Each row has a hidden value; after the row comes its grade, the name of the range that the value falls in. Each part has its own.
[ -54 -111  392  -58 -536   -4  -44 -202  142  -62  101  123  147 -128
  -25  117  -66  219 -185  -13  -49   55  151  113   31  -90  -46  -39
   48 -120  108   65  177   29  -81 -242 -317 -126 -104  -35 -326   -6
  187   83   87] => nuz
[-134  -80   63 -301  -86    7  124  -70  142 -178  162   30  105   25
  177  139   83 -167  -51  115   58   90  151  135   52   25   96 -100
  161 -119   17  -72  286   38   78  -23   39 -148 -163  117 -162  -42
  -71    0  -42] => ger
[   0  161 -220   37  320  301   37  194 -234  167 -318 -344 -338  -19
  175 -196  267 -352  126   39   -9 -128  126  287 -509 -228  -48 -158
 -151  211 -317 -331 -275  -79 -318  -21 -338 -241   -2 -168   59 -311
  -40   21  -61] => nura
[ 239  260   49  118  -64  261  160  -67  324  149  164  -83  125 -348
  -59  265  226  -47  -71 -344 -257  100   23   87  -15 -410  132  -29
  102  -61  155   82  183 -190  -14  333  361   35 -106  220  -87  -52
  126   80 -130] => sok
[  45 -401 -198   87  367 -261 -194 -111 -200  361 -251    4  293 -267
  352 -158 -206  -94   23  158   23 -188  315  294  -66  398  235  109
   20 -115  -98  124 -199 -152 -292  -82 -613   38    6 -463 -116 -138
  420 -237   72] => Pom
[-161 -178  -16  -97   14   20    4  -25 -132   40  -85 -269 -129  111
  173   51   -5 -317   10  165  -33  -97  185  241 -243  -28  176 -139
  -22  134 -150 -389    7   46 -382  106 -201 -151  -59 -196   20 -116
  -82   60   31] => Num
[ -76   14  -97  -77  152   74  217  130   -2  -17 -133  -14  -77  -60
   76 -104   73  -55  108  -59   70  -49  142  115 -133   15 -185  -66
  -85   35  146  -27 -182  -14  -51 -172  -56 -130  -11  -79  -27 -174
   17  -43   -7] => redez
[  18 -177  -56  -26   81  -12  121  -56 -146   94  -34 -243 -165  -10
  326   19  -50 -477  229  154  -63  -76  232  281 -330 -109   12 -197
  -53  138 -334 -307   51  -67 -278  -67 -404 -138   -3 -205   89 -190
   60  -68  -59] => Vogin
[-148  -36  -93 -357   94 -201   60  353 -105  -18  -14   62  -48  206
   -7  149  250  -65  314  258  432   55 -314  158   23  209  -47  132
  156  -13  -26 -163 -313  225  145 -382   44 -255 -188  226  231  -74
 -189 -180    6] => nuz
[-186 -234   -7 -296 -295 -370  -73 -174  -60 -121  -16  186  183   51
  -48 -178 -225  226  -11  181  -47   16  117 -176   78  114  171   -7
  246  -55  161  -15 -107  352 -130  -92 -246 -194   15 -359 -210  258
  -34  194   32] => Pom
[ -98 -252  299   20 -231  -84 -166  -98  -64   73    8  120  151 -165
   82  104  -72  130 -290 -193  -66 -104  268  262 -137   47  -35  154
 -145  -72  122   -6  218 -104    9  116 -207   63  -28  -43 -174 -168
  185 -172  100] => Vogin
[  76  -44 -340  -15  404   -8  324  227 -110   17 -119 -123 -137 -172
  109  181  -11 -355  223 -232   81 -148    5   80 -285   69 -154 -102
 -284  344  -22 -230 -395  -99  -42  131  122   30  -50  117  306 -249
  -65    8   -4] => sok
[-205 -285  663    6 -602  -69 -159 -187  111   12  254  234  334   84
 -114  373 -162  395 -233 -110   38  -30   23  216  256  129   54  145
    1 -119  326  -28  245    7   70 -178   19  102   12  187 -138   26
  258 -176  242] => Zosan
[-333   -5   71 -257 -121   14 -116  176  -94  -54 -100  -15 -100  150
    5  -36  212  159 -140  -30  106  -70   34  110 -121   33   34  152
  -21   39  171 -203  -65  166  -25  130  155 -150 -102  -20  -26 -113
 -202  -80   57] => Num
[  -4  160 -552 -260  583  -74  197  360 -154   -2 -378   52 -112 -134
   98 -374  357 -192  221  170  251   36   50   82 -293   65 -188   37
   79 -105  -48   81 -448  116   55 -248 -247 -341 -109 -184  -30 -193
 -161  -47 -196] => nura
[ 205  125 -218 -188   61    5  313  254  103 -102   95  -38  -97 -157
 -254  352   37 -165  236 -156  178   80 -346  -90    3  -66 -101 -211
   35  278   26 -146 -373   78  104 -128  212 -157 -223  501  150   26
 -165  376   32] => ger
[-143 -463 -112   77  130 -204  -41 -127 -458  178 -283 -187 -200   93
  332 -459 -471 -243  262  176 -112 -305  469  194 -402  102  -39 -232
 -185  306 -235 -349 -216   30 -476 -218 -855  -87  316 -715   25  -93
  219  -68  108] => Pom
[-223 -218 -344 -421  273 -163   58  254  -67 -130  -50   33  -65   33
  174 -175  -87  -74  109  141  400  -43   95   61   89  331   41 -136
  136  160   38  -91 -101  105  181 -196 -144 -140 -164   90 -112   -1
 -118   11  100] => Vogin
[-181 -107    6 -217  -98  -82  -12   99   76  -96   10  115  139 -144
   67  270   37  195 -187 -206  166  -82  -15    5   76  266   43  156
 -108   97  243    1 -154   21  101  177  264   51 -245  179  -21 -125
  -35  -46  129] => Somi
[ 215 -176 -203 -287  346 -148  209  -48   59 -235  243  276  459 -168
  -70  411 -186 -306  -21  -43  181   85 -122   -1  212  363  132 -223
  140  -25  -44   11  -29  -40  422  -94   49   -8 -123  629  -70  102
   22  287   65] => redez
[-174   66  226  151  -50   76   23  -27  -84  271    9  -45   38  289
 -100 -130   69  192  207 -183 -307 -116   42   92  -55 -238  105  177
   42  -24  386 -207  -69   96 -168  186  436   45  407 -263  254   32
   82 -295  -44] => redez
[ 222 -150  309  137 -235   13   -9 -112  174  179  210   21  222 -299
 -109  423  -76  -40 -129 -180  -63   49   25  297   59 -110   61  -26
   45  -89   70   40  251 -204  -22  -32 -121   55 -134  296 -143  -49
  286   43   88] => ger
[ -20  -74  -65 -136   -7  -70  210   19  146   20   75  -35   29 -108
  197  121   34 -131  191   45   68   36   81  105   36   10   17  -42
   96   -7   60    2   10  -12  -50  -92   28  -71 -139  -31   18  -79
   58 -107  -55] => Somi
[ 142  -73 -128  -73  141   71  189 -163   89 -124   34   10  272 -223
   43  318 -140 -236  -78  -49  -22  -20   33   -6   24  170  154 -265
  -35  100  -75  -66 -200  -75  -98   -1  -91  -38 -128  190 -108  -23
  103  346   75] => nura
[ -72 -161  409   56 -525 -168 -160 -170   46  174   29  176  243  -86
   11  126  -96  443   13  -14  -33  -46   -7   77  124   80   11  222
   30 -114  193  135 -149   69 -158 -290 -227  -16   -7 -218  -78   -3
  343 -192  123] => nura
[ -11  254 -183  -91  105  216  308   95   97   20  -13 -153 -142   -2
  170   12  128  -50  375 -159  -74  -60  -77 -117  -42 -105  -38 -108
  -40  240   79 -105 -379   15  -92    5  374  -88   17  -15  232 -116
  -10  -17  -67] => ger
[-118  -87    3  -10  -92   38  222  -24   20    3   50  -63  -86   99
  -52 -118 -316  125  251 -199 -108 -129   95 -121   75  -47  -30 -230
  -31  321  311 -186 -203   81 -135  -76  149   16  226 -119   71  113
   82  118  124] => Num
[ -89    1   87   29    1  292  288  -44  148  -24  199 -112    3  159
  -37   81 -268   40  215 -277  -85 -116   33  -42  219  -33   58 -337
  -33  337  314 -234  -74  -67  -20  -54  398  103  231  210   90   82
  135  114  173] => redez
[ -80    5  -60 -197    6   60  310  -16  123 -187  105   32  -13  -50
  169   38  -17 -121  105 -129  -23    4  169  -23  -31  -41 -105 -163
  -28   94  122  -61   59   -3  109    6  167  -58  -20   65  -24  -80
  -42   10  -50] => Somi
[-293  -19    1  -35   99    4  -67  138  -93  178 -131  -56  -87   81
  125 -266  232   82  -62 -133  -89 -104  292  236 -223 -164   58  245
    2  -71  282 -126  162   23  -53  354  215    7  116 -303   20 -151
  -60 -383  -95] => sok
[-200  188   66 -173   31  222   21  166  110   42   -7  -52   -9   85
  102   34  392   82  -15  -44   78   15   -4  187   12  -48   64  142
   83 -115  187  -42   25    3   46   60  356 -122 -113  107   -7 -177
  -65 -221  -43] => Pom
[  88 -114 -308  -24  604   71  267  197   39  150    3  -34   89  -60
  102  -81 -107 -252  326   22  258  -39   67  242  161  213   17 -236
  125   61   93    8 -127 -183  128 -354  -73    4   67  199   15  -47
  217  -99   59] => nuz
[-319 -192   64  -99  124   98 -104  -44  -41   41  -64   39  173  106
  269 -163  -63  133 -120   24  100 -157  297  212  102  280  169    3
    2  -18  167  -52   58  -65   -9  -52  -78   41   83 -139 -177 -102
  188 -244  140] => Zosan
[-151  -33   34 -271   65  -22  -39   81  119  -41   20  126  175 -126
  194   65  341  -35 -239   55  149   93  194  297  -12   82   60  201
  145 -346  111  133  330  -48  197   84   48 -118 -263  101 -242 -197
  -39 -253  -95] => Vogin
[-330   81   73    0 -129  155 -192   36  -85  241 -243 -158 -138  144
  175 -420  159  342   45   11 -104 -159  204   99 -109 -114  132  142
   39   36  192  -91 -179   99 -345   27  -43 -120  127 -534  -72  -91
  107 -243   25] => nuz
[-284  129 -116  -92 -138  107  196  308   49   21 -234 -130 -433   -5
  -39 -405   66  343  182 -213   66 -106  145  -84 -127 -199 -287  -29
 -100  283  443  -58 -331  145 -188 -107  127 -152   12 -327  -31  -93
 -100  -12   41] => Vogin
[ -97   55  162   17 -104  198  154  -95   97  -58  -71   23   42 -236
  304  117  161   17 -177 -294 -170 -104  314  137 -240  -35 -203  100
 -322  -40  138   63   31 -181  -63  182  100   23  -78 -119  -69 -387
  120 -206  -43] => Vogin
[  38 -204   62  -63   99  177  253 -283  190 -269  236   98  312 -273
  208  319 -264 -278 -337 -339 -144  -58  404  104   23  123   44 -314
 -185   72   88  -36  399 -294  197  284   91  181  -35  336 -263 -123
  151  172   84] => Somi
[-116 -129  273   29 -273 -139   39   -2    3  179  -11   54   -7  -12
  115  -25   48  153  163   -8  -43  -33  146  218  -84  -76 -165  208
  -14 -138  204   41   28   25 -126 -201 -112  -63   43 -287   47 -148
  177 -370  -28] => ger
[-380   -3 -328 -172  205   97  146  337 -139   99 -209 -303 -398  348
  125 -348 -130  154  507    3  210 -260  -67 -123   64  166   55 -166
  -35  566  241 -369 -666  202 -288 -163  253  -86  139 -263  303   12
  -95  -41  185] => Pom
[-185  -11 -176 -335  217  229  137  289   51 -169  108 -138 -109  104
  155  298   15 -131   89 -122  384 -112 -171   63  155  315   81 -220
  -86  421   -3 -300 -215  -58  205  -27  366  -11 -232  587  130 -143
 -136   75  224] => ger
[  97  -64   10  -29   -2 -177   16   30   84  192  -13   99  166 -174
 -130  -63   97   43   47   88    5  125   67  196   26 -112   49   97
  290 -302  188  166   79   49  -48 -171 -193 -158  -56 -112 -183   59
  125  -42  -89] => Pom
[  62  -60  213  133 -322  -42  192 -215  180  108  105   50  124 -219
   94  115 -139  139  124 -232 -265  -31  172   -5    6 -162  -77   20
  -53   -4  248  106    4  -63 -161    2   51   68   71 -223    0  -43
  279 -105  -30] => Somi
[ 256   56 -304   41  647   36   24   82  -84  216 -214   67  297 -408
  195   96  301 -308  -90 -102   -8  -38  108  306 -248  165   49  178
  -67 -257 -120  187 -180 -262   64  162 -112  -27 -125   68  -21 -337
  176 -172 -138] => Pom
[  15  200  -54 -156 -130 -129  238  133   99  -26  -58  176   -4 -174
  -19   16  261  187  213 -148  -25   72  -92 -120 -102 -120 -261  225
    7 -103  253  180 -312  153   80  -81  235 -165  -96 -100  107 -112
  -61 -124 -170] => Vogin
[-174  153  -87 -283  145  403  273   94  136 -311  104 -125   29   93
  199  500   92 -145   -5 -227  170 -132 -187  -79  112  315   84 -222
 -255  398   26 -303 -367  -70   83  136  625   12 -215  561  198 -226
 -148  171  181] => redez
[ -32   62 -158 -257   81 -204  182  100   89 -108  -21  204  125 -186
    2   13  298  -52  -50  -47    9  135   98   28 -140  -94  -75  195
  128 -264  206  132   70  123  186  172  185 -149 -154  -32  -70  -73
 -183  -90 -231] => sok
[-224  -81 -269  -24  142  141  219  132 -167  -17 -137 -307 -395  107
  154 -219 -274 -112  244 -265  -58 -291  203  -90 -246  -72  -38 -321
 -277  671   87 -471 -345   27 -258  200  103   46  190 -208  208  -71
  -84  123  132] => sok
[  92   26  207  209 -195    7   48 -162   38  269   29  -46   97 -110
  -42   67   13   69   96 -201 -370  -41   97   94 -128 -298   60  110
   10  -67  190  -30   -9  -27 -262  178  106   20  164 -252   83  -26
  204 -105  -81] => ger
[-125  -50 -360  -97  425  158   56  262 -155  170 -183 -342 -259  134
  170 -202  -36 -227  306  109  210 -172   24  168  -75  109  164 -254
   31  373 -103 -343 -358  -12 -245 -130 -121 -121   12  -58  116  -79
   -5   38  119] => redez
[ -37  276 -133 -111  -12  438  491   94  189 -145  105 -388 -328  160
   63  242    7 -246  428 -139  -35  -59 -184 -156    7 -188   -6 -465
  -98  541   16 -423 -406   34 -261  -59  485 -134  -35  232  292  -56
 -146  327   57] => Pom
[-231 -406   82  -60 -229 -345  -28 -135 -207   76   33   67   -7  152
  139 -245 -470  166  248  -25  -97 -192  244  -45  -16   87   30  -34
    0  241  161 -198  -63  170 -122  -75 -228   60  296 -434   82  139
  156 -156  115] => Somi

Next part:
[ 123  103 -164   76 -189 -177  -27  221  200 -307 -275   35   96    3
    2  -60  -43 -233   99  137 -528   59 -184  104 -130  -71  177  355
  115   37 -194  -50  -60   27 -410 -262   92  315   21  124 -139 -246
  151  127  108] => <98>
[ -41  -92   64  -14   56   53  -19   75 -256  135  -27    5    3  381
    9   82  -45 -165   23  -26 -154   29   35 -140   28   81  276   24
  118  -47  -98 -148  -40  -55   10 -109  -28 -134  -60  -71 -313  163
   50  -23    6] => <91>
[-120 -371  -57  172 -133  -55  -64  218  189 -139   95  -40  108 -366
   38  -58 -130  200 -245  167  -19   67  -81  161  326  170 -134 -194
   65  182  154 -117  230  112  260   65  117 -179  119  107  165   98
 -147   40  123] => <80>
[  92  155 -260  188   -7  -39  -85  202   39   65  -79  276  134  101
  204   13   88  -27  203 -146 -437 -450   12  203 -204    7  164  187
  -28   17 -392  267 -245 -275 -236 -421 -160  226   17   25 -164  -62
  145  -84 -124] => <84>
[-133  -54   49  172   65   36  110  -77 -262  132 -143    4  -38  355
  -24    8  -55   77  224  -41 -146  -45   32  -83 -137  185  322 -195
  -19 -210  -86  100 -282 -105   48  126  -47  -92   21   42  100   68
  236  -49   73] => <80>
[  35  119 -127    1   40   15 -222   62   59  144  101   84  -56  253
   33   71  161  -99  243    8 -197 -165  -43 -300   17  105  200  131
  173  134 -226  151 -205  -77  -76  -58  -56  186  122  -86  -92    9
  -42 -126   43] => <98>
[ -63  228  -96  141  -67   49  -45   67 -132  -98 -206   13 -111  288
  -43  -26   56 -114  372   81 -349  137 -122 -174 -140  220  312  -45
   71  -82 -140  225 -239    5 -241   68  -32  -18   10   95   78 -173
  235   -1   69] => <99>
[  54  -32   -8  -49   17  266  213  227 -440 -404 -199  -41   68  127
  109  167  101  -40  158  333 -250   37    8  -11  184  146  171  -46
 -251  -34   61 -325  159  201   61  275 -282 -428 -349  167 -239 -122
  -59  206 -437] => <80>
[-175  363 -271   -8 -138  -26  334 -240  158 -373 -331   -3 -314 -191
 -257  113  192 -136  303 -184 -132   27  -33 -166 -269  310  234  -40
  -48 -181  -41  250 -186  124  118  110  241  -82  184  -96  350 -204
  326  -19  313] => <98>
[-260  -88  -90  189 -295 -241  191   11  188  -51 -149 -170  -83 -277
 -226 -189 -193  -84 -115 -167  -14  127  -78   89  -66  204  211  -96
   24  -92   21   78  -60   91  225 -123  383   19  230  -33  246   67
  154   38  499] => <81>
[-164  -31   42  -13  -24   50  346  -89 -301  -39  -94 -242 -106   48
 -115   51  -27   44  -13   -9  197    0  114 -115  -61  166  270 -197
 -225 -200  136 -152  -50  202  443  198   34 -236  -26  -58   71   77
   28  149   45] => <81>
[-149  426  -84  142 -163  221  247 -262   17  171 -221   16  -50  -29
  -26 -120  210  -88  369  119 -332  129 -284 -175 -163  225  414  134
  133    3 -192  423  123   -3 -212   88  331  131  -45  220   20 -101
  308  -20  230] => <81>
[ -32   41  -84   21  -53  101  -83    8   -4  289  104   21    7   94
   37   60  204  -72  166   29  -59  -93  -56 -171   55  118   81  -14
  197  206 -203   31   76    1   36  -95   51   80   91 -143 -129  141
 -134 -100  -12] => <91>
[-161 -142 -106   89 -128  -27 -171   31  152  303  187 -137 -100   26
 -173 -143   71  -78  135   64  134  -47 -116 -291  111  200  207  -58
  185  206 -109  161  -75  133  160   -7  203  264  327 -130  223   92
 -198  -68  327] => <84>
[  65 -109   75   68  -39 -144  184   17  -59  -19    6 -231   71  200
  -79   65 -102   53  -35   20 -119 -213  125 -159   -1  -40  202    8
  -72 -133   22 -448 -293   17  338  131 -151   66   36 -144 -110  146
  -35   95  -53] => <84>
[-116  261  -87  204 -167   11  311  -90   44  -91 -127  -49   -2 -229
   18  -15   35  139   87  -66 -245  -87  -38    2  -50  217  192  -77
 -114 -116   -7  121  -77  -52  245  153   72 -154  -46   95   68   25
  222    4   63] => <85>
[ -89   44   47   37 -177 -230  109  207 -189   20  -96 -128   28   21
   60   10 -187 -150 -196 -244  -90  120   85  116  -24   62  142  -45
  -45  -92  -54 -189  -44  -32  190 -244   68 -231  -95 -105 -337  216
   47   32   69] => <81>
[ -25   80  -45   24 -173 -144  215   36   44 -220 -163 -184   37 -341
   84   18   25  175  -17  144   44  120  -36  125  -42   48  -93 -113
 -151   48   70  -96   80  226  173  179  120    1   14   99  171  -93
  -59  158   15] => <91>
[-178 -164   -2  -42    0 -237  221  -61   38 -111  -48 -147  -70 -291
  -16   29 -216  197 -402 -164  339   32  134  153 -117   33   36 -113
 -163 -163  225  -21   20  141  458  -54  269  -92  146    0  191   74
   67  138  342] => <85>
[  16   21 -109  -18 -149 -122 -205   87  372  -76  109 -106  -36 -154
  -57  -34   57  -60   -4  207 -113  130 -191 -262  172   61   30  177
  261  270   -2   -8   57  163   -6   52  209  265  215    5   64  -65
 -153   17  269] => <84>
[ -80   73   32  151 -268 -160  418  102 -141 -102 -125 -251  147 -409
  135   15 -133  218 -301 -100   45   27  113  359  -63   27 -106 -258
 -262 -109  131 -314  153  107  471  -36   34 -312 -145  -18 -110  174
   -1  196 -130] => <85>
[-229  120 -209  126   25 -107  185  -55  -26 -125 -242  161 -129 -195
   55    7  -78  141  -34 -325   35  -93   87  298 -360  200  141 -160
 -187 -247  -41  495 -155  -82   94 -238  192 -138  125  100  304  -95
  380   -9  290] => <84>
[ -56  177  -28  105   16   24  -50  -77    1  470  192   63   39  100
  163   21  117  106   93 -155  -81 -266   13 -173   -2  108  187   23
  102   87 -221  237 -122 -225  174  -75   24  100   46  -64 -175  249
    1 -189   45] => <85>
[  -8  151 -112 -205  100  113   70  -64  -73 -129  -73   74 -137  136
  -23  215  143 -194   26  -36  -82  -13   27 -212  -74   74  226  199
   74  -29  -38   -6   79   72   26 -113   78  -93  -20  -81 -225  -43
   89   30   62] => <84>
[  43  183   56  138 -154  -44  -14  102  -19  398   86   20  238  -11
  297  -14   77   32   53  -28 -310  -88  -72   18  133   27   46   74
  132  221 -286  -33   70 -224    6  -99   16   46 -139   24 -447  297
  -86 -148 -136] => <99>
[ 120 -168   59  181  110  152  -20   12  -21  -27  116  -76  147  278
   24   77  -41  266   -5  340 -272 -170    3 -185   92  -22  109  -47
  115  -31  121 -328 -100   -3  125  229 -265   15   13   65  -32   31
   17  122 -188] => <99>
[ -64  366 -183    3 -283 -164  188  -35  174  120  -38  -94  -30 -405
   74   16  240  -26  143 -179   26 -126  -33   -3  -81  122   -9   21
  -71  173 -228  152    8   56  227  -66  214  151   89 -141    1   72
 -117  -74   83] => <81>
[  51  -35  189 -159   33    0  101  203 -541   -9 -112 -134   70  387
  155  190  -57 -166  -46   45  -75  167  125  -55   69  -15  168  -18
  -86  -64  -32 -461   52   71   90    5 -173 -332 -311  -62 -554  172
  -94  109 -287] => <79>
[ -73  394  -29 -203    2  -62   84  121 -511 -134 -332   52 -213  363
  105  235  106 -353  281 -281 -137  241  105  -98 -214  198  263  -39
 -115 -164 -223   95 -180  -10 -123 -109  -51 -379 -228 -106 -353  -24
  179  -62  -87] => <79>
[ -91 -128  -89  137  -36  -25    8  181 -310  256 -124   75   37  339
    6  -18  -39 -194  131 -219 -107 -193   92  176 -218   79  254  -98
  -10  -93 -309   35 -171 -113  -70 -449  -60    8   45 -169 -165  133
   75  -35  -25] => <91>
[   0  -49 -176  377 -177    5  274   98  118 -208 -186   15  187 -170
  -27 -111 -104  142    2   61 -449 -320  -46  299 -137   42  187   21
 -120 -164  -48  -61 -100  -72   55 -141  -71   70   15  131   94  -89
  250  157  -41] => <85>
[-247  209 -154  299 -144  -29  103 -115  -37  279 -135   42 -108  -22
  -14  -99  116  116  386 -221  -55 -100  -39   31 -253  330  176 -340
  -15  -64 -253  508 -285 -119   58    0  129   29  199  -27  377   46
  217 -179  201] => <91>
[  -5 -426   32  219   21  161 -211  196   19  489  458  -20  298  -65
  220  -51    4  336 -218  228   88 -321    9   41  390   37 -123 -185
  136  349  -16 -180  245  -50  353  -46 -124    8   80  -14 -133  373
 -402  -40 -194] => <99>
[  14 -465   29   36  123  -23 -172  242  -41  107  216   57  183   65
  152   84 -181  134 -395   37   34 -161  115  146  205  -51  -63  -40
  102  104   62 -290  146  -49  223 -254  -78 -120   48  -46 -239  250
 -170   34  -51] => <91>
[  -2 -118  -87  189   41  -12  -38   11  237  213  153  134  205 -208
  219  -63   -7  315 -101   62 -125 -351  -41  125   81   14   32   88
   26  148 -103  195   17 -173  116  -70   70  222  108  180   41  105
  -14  -65   79] => <98>
[-102 -141 -192  135 -259 -185  -99  124  248  113    8  -57  -40 -120
 -158  -61   80 -146  156  -81  -44  -74  -85  -21   25  158    2  -98
  190  196 -218    1  -88   72   70 -182  171  226  332 -251  191   82
 -154 -102  230] => <80>
[ -12   64  -82 -124  -18 -118  -19  -25   56   22   25  -44 -161  249
 -176  177   51 -290   18 -227  -90  -82   87 -320  -64   62  223  136
  200  -37 -112 -187 -196   -8  160 -194   57   33  165 -356 -219  140
   19  -74  181] => <84>
[  39  235 -141  231  -25  -24 -139    9  260  100    6  188  107  -28
  189  -50   28  158   82   30 -434 -133 -152   27 -117   30  110  169
  200   67 -177  355  -93 -230 -232 -160   62  245   72  193  -22  -68
  237  -75  121] => <81>
[  89  128  -56  -76   25  301  208  -88 -177 -121 -175    3   -4  326
  -87  161  247 -233  334  259 -380  -78  -86 -300  -14   67  361  227
   76  -19 -130 -232   62   98 -124  120  -86    9 -138  -12 -272  -97
   75   92 -186] => <91>
[ -93 -203  -20  114   33   20  -24  111 -163  147   93   -3   36   87
   63   85  -55  133 -120  -85   78 -117  131   82   17  113  -13 -278
   24  -10    6 -109   -8  -24  275 -133  -87 -222   74 -134  -34  212
  -49  -12  -59] => <91>
[  32  -40 -113   12  -29  108 -165  308  -48 -393    6  -15  -35   68
    6   83   23  -71   53  280 -269  124  -76 -169  255  185   87   -5
   43  106   96 -143   44  169   -8  136 -167 -253  -56   92  -68 -143
  -76  106 -116] => <99>
[-148 -126  -60  100 -109  -92  146 -117  235  -14   59 -158  -59 -237
 -165   -6  -79  133 -208  -38  108  -22    7  -64    0  112   45 -122
   96  -28  158  -96   28  118  402   22  234   -1  253 -109  223  117
   31   57  316] => <81>
[-114  134  -48    7   76  105  180 -218    4   17  -16   22 -106   25
  -34  106   58   80    6  -68  -58  -85   23 -198  -73  160  253   14
   34 -122   45  127  -36  -31  231   89  120 -111   43   10   16   55
  206  -22  173] => <81>
[  27 -391   21   92    1 -148 -290  201  140  198  208  -53  112  201
  -16  -47 -141    0 -123  107  -77 -103  -24 -117  186  -28   77   54
  245  166  -66 -210 -107  -26   61 -131   -1  239  220  -90  -74  174
 -190  -30  148] => <91>
[  62  -49  -75    2  -25   80  -43   91  -15  -92  -74   16    0  318
 -123   90   33 -270   92  108 -360   -9  -62 -184   -2   25  251  186
  237    6 -106 -247  -11   30 -146 -172  -33   46   31 -113 -257  -14
   67   54    8] => <99>
[   3   97    2  -41   88  126   93  -33 -248  -46  -78  -25  -45  241
   45  191   69   21   46   51  -69   36   72 -111 -119   59  115  -88
   31  -95   26 -134   10   65   73   17  -95 -195  -68  -58 -145   11
   91   83 -125] => <99>
[ -41  -72  -76  160   56  -25 -137   58   14   96   11   93  -18  306
  -38    5  -80  -25   62  -74 -251 -134    6  -95  -94   94  246   10
  173  -79 -118   95 -254 -152  -56 -183  -37   68  149  -45  -15   50
  180  -64  150] => <98>
[ 152  -17 -122 -203  104  -44  281   62   35 -573 -169   47  101 -376
  225  312   46  223 -291  121   -2 -141  146  280  -45 -131 -211  121
 -266  -29  178 -321  235  180  222   11  -62 -169 -127  103  -95 -163
  -27  249 -230] => <91>
[-138  -82 -115  174 -149  301  -42  128 -109  263  101   16   32   95
  -75  -68  141 -190  153  103 -186  -52 -129 -118  195  266  228  -90
  207  189 -162   10  229   34   42 -161   39 -144   21  -89 -173  173
  -95  -49  -32] => <98>
